Below is a small trained network, with its code and all its weights. Each question gives an input and a class and asks what happens when units are switched off, that is, made to give their printed mean instead of their output.

import numpy as np


def w(rows, s, z=0):
    codes = np.array(rows[::2]) - 128.0
    scale = np.full(codes.shape[1], s)
    scale[-1] = z or s
    return codes * scale


def f(y):
    return np.maximum(y, 0)


def log_softmax(a):
    a = a - a.max(-1, keepdims=True)
    return a - np.log(np.exp(a).sum(-1, keepdims=True))


def net(x, mask):
    res = np.array(x, float).reshape(1, 4) / 4 @ E
    y = f(res @ A[0][:, :-1].T + A[0][:, -1])
    res = res + np.where(mask, y, B[0][:, -1]) @ B[0][:, :-1]
    return log_softmax(res[-1] @ U[:, :-1].T + U[:, -1])


A, B = {}, {}
E = w([
[39,117,82,53,197,129],'x0',
[31,145,94,218,53,81],'x1',
[120,50,164,104,104,7],'x2',
[66,128,212,66,86,187],'x3',
],0.012)
A[0] = w([
[206,158,30,133,206,81,49],'N1',
[106,103,131,126,96,77,86],'N2',
[190,125,130,72,204,139,70],'N3',
[144,139,81,152,149,96,7],'N4',
[140,250,89,138,121,193,124],'N5',
[56,91,44,78,187,132,101],'N6',
[88,103,224,85,62,196,85],'N7',
[146,162,77,135,162,196,92],'N8',
[50,106,115,112,234,122,71],'N9',
[235,51,158,65,156,205,18],'N10',
[193,116,179,62,155,49,136],'N11',
[33,172,84,187,81,73,107],'N12',
[115,60,176,137,129,38,80],'N13',
[127,188,68,150,136,207,133],'N14',
[76,134,92,179,76,134,88],'N15',
[162,76,46,171,157,117,64],'N16',
[168,124,98,171,163,87,25],'N17',
[145,64,149,93,146,42,108],'N18',
[237,146,191,184,36,135,138],'N19',
[166,110,43,157,142,112,75],'N20',
],0.012,0.0019)
B[0] = w([
[35,138,168,150,117,185,221],'N1',
[152,91,104,142,189,139,173],'N2',
[170,100,84,176,46,174,216],'N3',
[53,125,170,66,140,189,166],'N4',
[153,55,122,121,235,60,221],'N5',
[181,227,106,19,59,68,206],'N6',
[1,138,229,128,184,166,217],'N7',
[133,109,64,145,194,95,198],'N8',
[137,190,116,100,84,60,196],'N9',
[119,98,63,181,49,199,246],'N10',
[174,97,135,170,138,152,209],'N11',
[153,123,73,195,64,192,236],'N12',
[145,112,108,152,233,81,207],'N13',
[157,96,106,146,211,49,213],'N14',
[135,76,31,195,86,204,198],'N15',
[103,125,227,98,126,163,188],'N16',
[56,144,176,68,147,160,178],'N17',
[147,109,77,168,212,78,202],'N18',
[178,253,115,23,93,39,251],'N19',
[46,126,180,75,119,145,186],'N20',
],0.0089,0.016)
U = w([
[163,98,99,126,200,94,105],'0',
[164,249,110,68,66,83,254],'1',
[148,109,83,150,58,180,119],'2',
[49,146,183,95,130,162,61],'3',
],0.016,0.00092)

Each question gives the input, the list of numbers given to net, and the class t.
The units are the neurons (one row each of A and B). Each row of codes is followed by its name. A weight is (code - 128) times the scale printed after its matrix; where a second scale follows, it is the last column's (A, B and U).
mask holds one flag per neuron, in row order. A switched-off neuron (its flag False) gives its mean, the last column of its row in B, instead of its output. The means were averaged over made-up inputs and are rounded, as every weight is.
A unit's drop is (log p(t) with every unit on - log p(t) with that unit switched off) / (log p(t) with every unit on - log p(t) with every unit switched off).
The circuit of an input: a set's keep is (log p(t) with only the set's units on - log p(t) with every unit switched off) / (log p(t) with every unit on - log p(t) with every unit switched off). Starting from the 12 units with the biggest drops (on a tie, the unit counted first), units are removed one at a time, each time the one whose removal leaves the highest keep (on an exact tie, the one counted first), for as long as the keep stays at least 0.8.
circuit, biggest first: the units of the circuit, biggest drop first
unit that matters most: the unit with the biggest drop
k most important neurons: the k neurons with the biggest drops, biggest first
drop of u: that unit's drop, to one decimal
input [6,-3,-3,-7], class 3: unit that matters most -> N1
input [6,-3,3,6], class 1: 2 most important neurons -> (N6, N9)
input [5,-8,-2,5], class 2: 2 most important neurons -> (N10, N19)
input [5,7,3,-4], class 2: 3 most important neurons -> (N12, N19, N15)
input [1,8,5,8], class 2: 2 most important neurons -> (N12, N15)
input [-4,-2,-5,6], class 3: 3 most important neurons -> (N7, N18, N13)
input [-3,-6,-3,6], class 2: 3 most important neurons -> (N10, N3, N1)
input [-7,3,-2,-6], class 1: 2 most important neurons -> (N19, N7)
input [5,6,2,-4], class 2: 3 most important neurons -> (N19, N12, N15)
input [6,-5,-7,6], class 0: 3 most important neurons -> (N5, N19, N14)
input [6,5,-6,-2], class 0: 4 most important neurons -> (N19, N5, N14, N8)
input [1,5,6,4], class 0: 2 most important neurons -> (N13, N10)
input [1,5,-6,6], class 0: 3 most important neurons -> (N5, N14, N1)
input [1,-7,0,5], class 2: circuit, biggest first -> (N10)
input [-1,-3,-2,-4], class 3: 3 most important neurons -> (N12, N1, N15)
input [6,6,0,-8], class 3: 2 most important neurons -> (N19, N1)
input [3,-8,5,-2], class 2: 2 most important neurons -> (N10, N3)
input [-2,4,-5,3], class 0: drop of N10 -> 0.1
input [-8,-2,-5,4], class 1: drop of N19 -> 4.7
input [7,2,-4,-5], class 1: circuit, biggest first -> (N6)
input [-7,-2,4,-5], class 1: drop of N19 -> 2.6
input [2,-6,2,-2], class 2: drop of N10 -> 0.0
